Each row has a name. Each question is about the rows just above it. Places in a row count from 1.

[158 189 180 142 127 143 157 156 148 134 109  92 100 117 120 121 140 150
 108  46  41 100 142 123 107 141 175 153 110 111 138 141 122 119 127 123
 126] : Z_464
[125 118 126 124 124 152 188 184 147 126 140 156 157 149 136 113  93  97
 115 121 120 137 151 117  52  37  91 139 128 106 134 173 159 114 107 135
 143] : Z_465
[105  43  44 104 142 142 142 143 176 150 109 112 139 141 121 109 109 123
 127 142 190 178 140 142 143 158 156 148 133 108  92 101 143 121 121 141
 148] : Z_4
[119 133 151 124  60  34  82 136 132 107 128 170 165 120 105 132 144 127
 117 125 125 123 147 184 187 152 128 137 155 158 151 139 117  95  95 114
 121] : Z_171
[123 144 146  97  39  48 111 141 118 109 149 176 146 107 114 142 138 120
 120 127 123 129 164 192 174 137 128 146 158 155 146 130 105  91 103 119
 120] : Z_401
[103 119 120 123 144 146  97  39  48 111 142 118 109 149 176 145 106 115
 141 139 120 120 127 123 129 165 192 174 137 128 146 158 155 146 131 105
  92] : Z_22
[134 153 158 151 140 120  96  94 111 121 119 130 150 130  67  33  74 132
 135 108 123 167 168 125 104 128 145 130 117 124 126 122 143 181 189 157
 128] : Z_576
[126 147 142  85 143  57 121 141 113 114  92 174 137 104 120 143 135 143
 122 127 122 133 171 192 168 133 131 149 110 154 145 127 101  92 106 120
 119] : Z_309
[174 138 104 119 143 136 119 121 127 122 133 171 191 169 133 130 149 158
 154 145 127 102  92 105 120 119 125 146 142  87  36  56 120 140 114 113
 156] : Z_5
[136 112  93  98 116 120 120 137 150 114  50  38  94 140 126 106 136 174
 157 113 108 136 143 123 118 126 124 125 154 188 183 145 126 141 157 156
 149] : Z_8
[136 155 157 151 139 117  95  95 113 121 119 133 151 125  61  34  81 136
 132 106 127 170 165 120 105 131 144 127 117 125 126 123 146 183 188 153
 127] : Z_71
Places of [109] in row Z_4:	11 16 17
At which places does Z_4 hold [142]?	5 6 7 20 24
At which places does Z_309 hold [143]?	5 16 18

[121  98 147 155 147 144 136 143 145 147 152  61  58  90 160 138  91 155
 144 128  97 104 130 138 137 126 117 145 104 125 162 206 138 147  61  99]  Z_563
[118 190 132 115 132 123 147 152 162 152 123 108 148 165 140 126 107  96
 138 175 104  98 134 134 185 144 125 119 129 121  79 124  91 133 121 112]  Z_115
[133 140 116 130 114 157 121 133 116 102  87  78  72  23  59  39 144 177
 129 182 176 117 133 100 125 151 134 155 140 170 143 146  78  67  78  44]  Z_127
[100 169 212 132 203 136 142 102 116  65  79 125 108  75 120 132 161 107
 196 152 135 100 152 138 134 158 159 205 139 106 160 129 153 104 106 105]  Z_947
[133 140 116 130 114 157 121 151 116 102  87 121  72  23  59  39 144 177
 129 182 176 117 100 100 125 151 134 155 140 162 143 140 102  67 117  44]  Z_29
[ 86  79 108 169 169 115 140 145 185 140 151 156  91 134 172 147 127  83
  68 112 112 153 174 175 125 148 130 174 102 118 141 128 158 138 148 114]  Z_298
[105 175 157 142 123 100 126  63  63 100 121 133 158 193 138 149 161 160
  89 117 139 134 177 148  68  72  89  99  68  98  83 143 128 155 137 113]  Z_330
[121  98 127 155 136 144 136 143 145 147 152  61  58  90 160 138  91  92
 144 128  97 104 130 140 137 126 117 145 104 120 162 206 144  77  61  99]  Z_437
Places of [140] in row Z_29:	2 29 32
Every place of [78] in Z_127:	12 33 35
At which places does Z_563 hold [147]?	3 5 10 34
At which places does Z_437 hold [58]?	13

[124 191 139 228 121  89 134 157 162] : Z_445
[153 174 188 191 156  75 107 142 191] : Z_802
[162 200  84 144 103 111 168 147 179] : Z_843
[171 170 189 148 161  81 108 135  91] : Z_299
[124 141 137 219 120  91 133 159 164] : Z_48
[214 177 138  80 145  91 142 120 102] : Z_834
[132 182 170 205 138  83 118 153 134] : Z_645
[175 199  83 122 105 108 172 141 169] : Z_324
Places of [142] in row Z_802:	8
Places of [122] in row Z_324:	4

[118  95 100 143  76 138  77 154 175 130 116 219  87  82  79 107 116] -> Z_395
[128 134 118 155 189 190 105  45 105 189 167 189  63 115 101 105 118] -> Z_969
[128 130 128 127 130 128 128 128 127 129 126 128 129 130 127 129 129] -> Z_660
[128 130 130 127 130 130 128 128 127 131 126 128 129  89 130 152 117] -> Z_793
[182 135 178  70  27 133 133  67 217  87 176 176  99 133 114 133  74] -> Z_506
[118 145 100 143  76 138  77 154 175 130 116 219  87  82  79 132 116] -> Z_798
[242 188  78 134  86  84  58  48 242  78 242 197  84 242 145 126  94] -> Z_959
[108 136 103  26  26 100  89  56 223 158  51 226  36 113 183  82  80] -> Z_118
[207 123 176  82  64 119  75  85 170  91 142 133 132 143 112 137  90] -> Z_283
Every place of [118] in Z_969:	3 17
Every place of [189] in Z_969:	5 10 12
Places of [134] in row Z_959:	4
At which places does Z_959 hold [94]?	17
Places of [133] in row Z_506:	6 7 14 16
Places of [242] in row Z_959:	1 9 11 14
Every place of [130] in Z_793:	2 3 5 6 15

[195  32  32  32 195] = Z_491
[ 29  29 141  29  29] = Z_507
[192 169  34  32  28] = Z_741
[104  96  79  14  41] = Z_372
[194  40 130  13  28] = Z_55
[195 195  34 195 208] = Z_503
[109  19 166  36 180] = Z_44
At which places does Z_507 hold [29]?	1 2 4 5
Every place of [79] in Z_372:	3
At which places does Z_491 hold [32]?	2 3 4
Places of [195] in row Z_503:	1 2 4

[245 245 118 245  76] -> Z_144
[244 145 145 145 145] -> Z_268
[244 244 244 158 158] -> Z_456
[136  54 245 136 136] -> Z_427
At which places does Z_268 hold [244]?	1
Places of [145] in row Z_268:	2 3 4 5
Places of [245] in row Z_427:	3
Every place of [245] in Z_144:	1 2 4
Places of [158] in row Z_456:	4 5
Every place of [244] in Z_456:	1 2 3

[ 98 107  52 145 131 150  79 123 121 112  83 147  79  98 238 178 101 145
  94 175 151  70 119 213 178 132 211 173 133 124 124  92 111  44 107 120
  67 113 127] = Z_743
[178  84 221  51 149 125  77 148 102  97 108 143 148 132 184 119  56 126
 177 166  52 132 100 148 121 180  76 199 122 144  89 180  57 104  66 141
 114 156 167] = Z_374
[200 214 196 164 124 135  88 174  35 189 156 191 162 116  77 134  74 135
 157 105  83 132  65 104  31 189 105 153 107 116 105 133  62 209  83 195
  97 195 152] = Z_485
[175  70 194  72 101 105 180 109 165 111 147  95 148 145  86  90 149 111
 149 121 102 176 159  95 128 154  45 150 115 160 112 169 140 150 128 159
 194 148 133] = Z_479
[211  96 238 143 143 129  58 154 109 129 129 160 155 130 156  83  42 139
 172 130  64 151 113 157 120 158  93 140 103 147 110 129  69 148  68 129
 114 174 161] = Z_536
[ 98 122 181 140 132  80 190 125 162 150 194  81 146 167  19 153 182  98
 172 144 110 187 172  25 107 119  40 125 155 103 139 148 195 171 122 189
 201 147 141] = Z_562
[ 98 107  52 147 158 150  79 123 121 112  83 147  79  98 238 178 101 145
  94 175 151  70 119 213 178 147 211 107 133 124 124  92 147  44 107 120
  67 113 107] = Z_211
[ 35 163  38 199 134 145 176  94  82 143 145 106 122 138  82 163 106 124
  93 114 203 120 176  74 115  82 144 101 140 111 158  79 182 138 154 116
 157  96 111] = Z_593
Every place of [147] in Z_211:	4 12 26 33
Every place of [83] in Z_485:	21 35
At which places does Z_536 hold [143]?	4 5
Every place of [107] in Z_211:	2 28 35 39

[123 114 197 172  87 187  90  67 172 149 126 162  61 133] : Z_406
[110 139 115  89 121 119 101 155 249  91 106 161 134 133] : Z_596
[131 187 191 150  91 102 171 147  94  96  78  79 144 222] : Z_887
[123 166 187 129  82 199  76 137 101  82  46 183 154 144] : Z_766
[135  81 171  97 150 121 148  11  89 188 160 144  73 114] : Z_243
[131 114  57 152 127 160  83 180 114 147 114 203 123  79] : Z_812
[100 140 118  53  55 159 128 168 175 119 120 240 156  94] : Z_633
[128 143 139  38  68 122 170 157 154  77 133 159  39 139] : Z_84
[131 114  60 152 127 160  83 180 229 147 175 203 123  79] : Z_165
[131 114  57 152 127 160  83 103 178 180 232 172 112  72] : Z_120
[ 87 107 112 171 157 132 135 104  49 164 164  71 219  78] : Z_542
[203 130 129 203 124 212  77  92 130 130  75  96 177  69] : Z_971
Every place of [130] in Z_971:	2 9 10
Every place of [150] in Z_887:	4
Places of [114] in row Z_812:	2 9 11

[ 52 106 211 116 181] -> Z_412
[147 147 133  57 220] -> Z_777
[134 158  94  95 158] -> Z_331
[158  65  74 184  71] -> Z_215
[133 152 122 133 152] -> Z_25
[133 174 106 161 157] -> Z_20
At which places does Z_331 hold [158]?	2 5
Every place of [95] in Z_331:	4
Places of [147] in row Z_777:	1 2
At which places does Z_25 hold [133]?	1 4

[142 118 122 131 130 165 109  91 142 124 136  80  84 144 129 110 145 170
  85 117 100 122 118  70 158 128 108  72  98 129 126 144 102 132 104 110
  86 175 135 141 144 147 108 123 125] : Z_106
[126 107  90 119  85  96 149  53 109 107 173  69  57 144  79  82 191 182
 165 127  64  89  83  73 208 137 112  23  68 116  81 143 133  99 141 165
 132 185 139 122 135 197  70 106 101] : Z_610
[188 184 112 135 176 138 163 153 131 172 142 188 176 135 174 105 152 121
 149 179 178 148 160 166 151 150 123 188 153 129 179 132 157 128 169 157
 174 123 188  97  76 126 151  87 120] : Z_51
[126 166 108 116 144 127 163 128 129 156 159 156 162  74 145  96 137  86
 152 169 153 100 112 178 130 101 161 173 143 158 147  89 183 125 152 142
 204  90 123 117 119 119 153 133 116] : Z_179
[200 181 168 112 157  68 135 102  64 178 208  91 137  39 135 171 137  64
 105 162  80  74  61 129 127  46 154 166  79  65 164  51 146 155  87  86
 124  66 208 134 189 114 163 179 160] : Z_600
[204 115 170 150 148 178  68 164 182 126 102 128 127 117 147 172  68 117
  35  97 154 166 160 111  65 103 144 146 167 167 147 124  98 161  76  58
  84 123 174 196 198  69 164 188 163] : Z_340
At which places does Z_51 hold [188]?	1 12 28 39
At which places does Z_600 hold [166]?	28

[161 136 136 136 141 136 121] -> Z_185
[129 106 131 130 135 131 140] -> Z_760
[133 122 144 131 139 129 144] -> Z_815
[146 125 131 125 142 125 126] -> Z_24
[115 122 144 129 124 120 135] -> Z_128
[126 114 125 126 137 136 140] -> Z_132
[136 130 127 132 137 127 121] -> Z_68
Every place of [136] in Z_185:	2 3 4 6
Places of [131] in row Z_815:	4
Every place of [126] in Z_24:	7
Every place of [144] in Z_815:	3 7
Places of [125] in row Z_24:	2 4 6

[156  26   9  81   8] = Z_570
[137   9  14 137  14] = Z_413
[136  19 215 215 215] = Z_233
[189  57  12  84 211] = Z_711
Every place of [215] in Z_233:	3 4 5
Every place of [137] in Z_413:	1 4
Places of [8] in row Z_570:	5

[ 70 132  49 113 115 135 193 156 125 194 162 170  49 156 113  49 129  49
 156 135 154] : Z_446
[114  94 127  93 139 131 103  91 103 127 127 127 113 110 110 127 160 140
 178 146 119] : Z_987
[138  64 192 114 179 115 161 143 179 151 134 134 134 112 185 122  96 104
  50 171 106] : Z_143
[184 185  63 177 155 152 167 167 135 142 182  58  89 118 179 161 169  36
  86 149 141] : Z_697
[ 69 159 170 181 137 126 181 147 152 181 127 134 128 157 181 160 165 103
 165 108 118] : Z_982
[210  62 140 100  80 140 128 120 140 162 177 140 160 108 202 102 183 113
  68 169 158] : Z_620
Every place of [49] in Z_446:	3 13 16 18
Every place of [127] in Z_987:	3 10 11 12 16
Places of [134] in row Z_143:	11 12 13
Places of [140] in row Z_620:	3 6 9 12
Every place of [181] in Z_982:	4 7 10 15
At which places does Z_143 hold [179]?	5 9

[187  92 223 226 134 210 175 205 134  31  38 147 134 226 175 134 135 134
  77  40  29  50 138  66  70  39  78 175] -> Z_307
[ 27  68 123  38 166 211 123 207 169  77  31 207  34  60  57  68 229 201
 191 197 129 217  71 230 127  39  57 172] -> Z_74
[187  92 223 174 134 210 175 205  51  31  67 147  78 226  36 123 135 214
  77  45  29  50 138 150 156 151  71 153] -> Z_729
[217 209 111 153  40 108 125 176 132 136  52  30  69 148 125 142 179 155
 205  51 142 178  98 122 153 198 165 165] -> Z_985
[ 47  84 148  86 195 206 210  41 100  84 173 103 228  41 152 160 141 126
  44 151 151 204 190 165 127  27 114 182] -> Z_665
[187  92 223 174 174 174 175 205  51  31  38 147  78 226  36 123  87 214
  77  45  29  50 138 150 156 151  71 153] -> Z_958
[ 82  68  78 102 113 133  81 203 121  62  54 161 133 121  49  70  29  83
  49 208 145 211  68 118 132 191 196 135] -> Z_34
[ 47  84 206  86 195 206 164 209 100  84  86 103 228  41 206 160 141 126
  44 151  91 204  86 165 127 206 114 119] -> Z_924
Every place of [175] in Z_307:	7 15 28
Every place of [68] in Z_74:	2 16
Places of [134] in row Z_307:	5 9 13 16 18
Places of [41] in row Z_665:	8 14
Places of [86] in row Z_924:	4 11 23
Every place of [207] in Z_74:	8 12

[ 95  37  86  37  37 141  37 196 141 196] -> Z_9
[ 30 195  45  30  35  35 139  57  25 171] -> Z_910
[172 195  45  30  35  35 206  57  25 171] -> Z_831
[ 70 140 180 105  36 124  39 131 187 178] -> Z_405
Every place of [30] in Z_910:	1 4
At which places does Z_9 hold [141]?	6 9
Places of [37] in row Z_9:	2 4 5 7

[220  48  86  67 170 208  30 205] -> Z_253
[ 84 232 230  68 114 196  33 230] -> Z_492
[197 116 194 166  24  54  61 190] -> Z_260
[218  36 105 101 222 103 220 194] -> Z_168
[203 211 194 189 189 157 203 203] -> Z_126
[149 116 194 166  24 202  61 190] -> Z_768
[161 148 133  85 148  85  85 171] -> Z_587
[133  33 232 227  45 105  86 106] -> Z_362
Places of [106] in row Z_362:	8
Places of [85] in row Z_587:	4 6 7
At which places does Z_768 hold [24]?	5
At which places does Z_126 hold [203]?	1 7 8

[118 148 166  62  65 135 136 138  91 168] = Z_342
[118 148 166  62  65 148 136 141  91 168] = Z_846
[236 162 162 236 162 178 152 235 167 107] = Z_876
Places of [136] in row Z_846:	7
At which places does Z_876 hold [236]?	1 4

[169 176 102  67 110 105 216  45] -> Z_641
[248 176 102 176 110 105 206  45] -> Z_297
[202 247 201 201 247 201 246 201] -> Z_682
[202 217 217 202 217 202 217 166] -> Z_616
At which places does Z_297 hold [248]?	1
At which places does Z_297 hold [176]?	2 4
Every place of [217] in Z_616:	2 3 5 7
Places of [202] in row Z_616:	1 4 6
Places of [247] in row Z_682:	2 5

[ 61 185 136 143 110 110  83  95 110 117 191 185 149 110  80  87  73 185
 150 105  67] = Z_285
[115  82 113 160 140  81 113 123 166 157  95  87 144 120 119 154 127 110
 149 135 116] = Z_94
[ 92  65 100 190 143  48 107 171 179 162  90  73 143 135  98 180 101 101
 150 173  84] = Z_528
[100 100 108 100 100 173 162 198  56  48 118 133  43 192 108  81 114 102
 109  97 162] = Z_475
[130 153 131 109  98 162 151 177  99  91 132 147 104 167 115 122  87 133
  99 121 124] = Z_520
[206 103 135  80  82 143 199 189 127 115  73  95 101 199 176 170 160 113
  92 142 198] = Z_303
[127 144 159 110 131 139 140  72 163 168 133 139 182 100 159 152 110 156
 176 131 137] = Z_7
[157 206 171  80  91 226 210 132  86  85 161 191 117 178 184 116 105 165
 105 104 157] = Z_586
Places of [131] in row Z_7:	5 20
At which places does Z_285 hold [110]?	5 6 9 14
At which places does Z_475 hold [100]?	1 2 4 5

[ 39 102  82  82  82  39 112 104]  Z_922
[ 82  85 113 143 113 143 113 113]  Z_946
[ 39 215 177 106  81 106  82 104]  Z_650
At which places does Z_922 hold [112]?	7
Places of [113] in row Z_946:	3 5 7 8
At which places does Z_650 hold [81]?	5
At which places does Z_922 hold [102]?	2

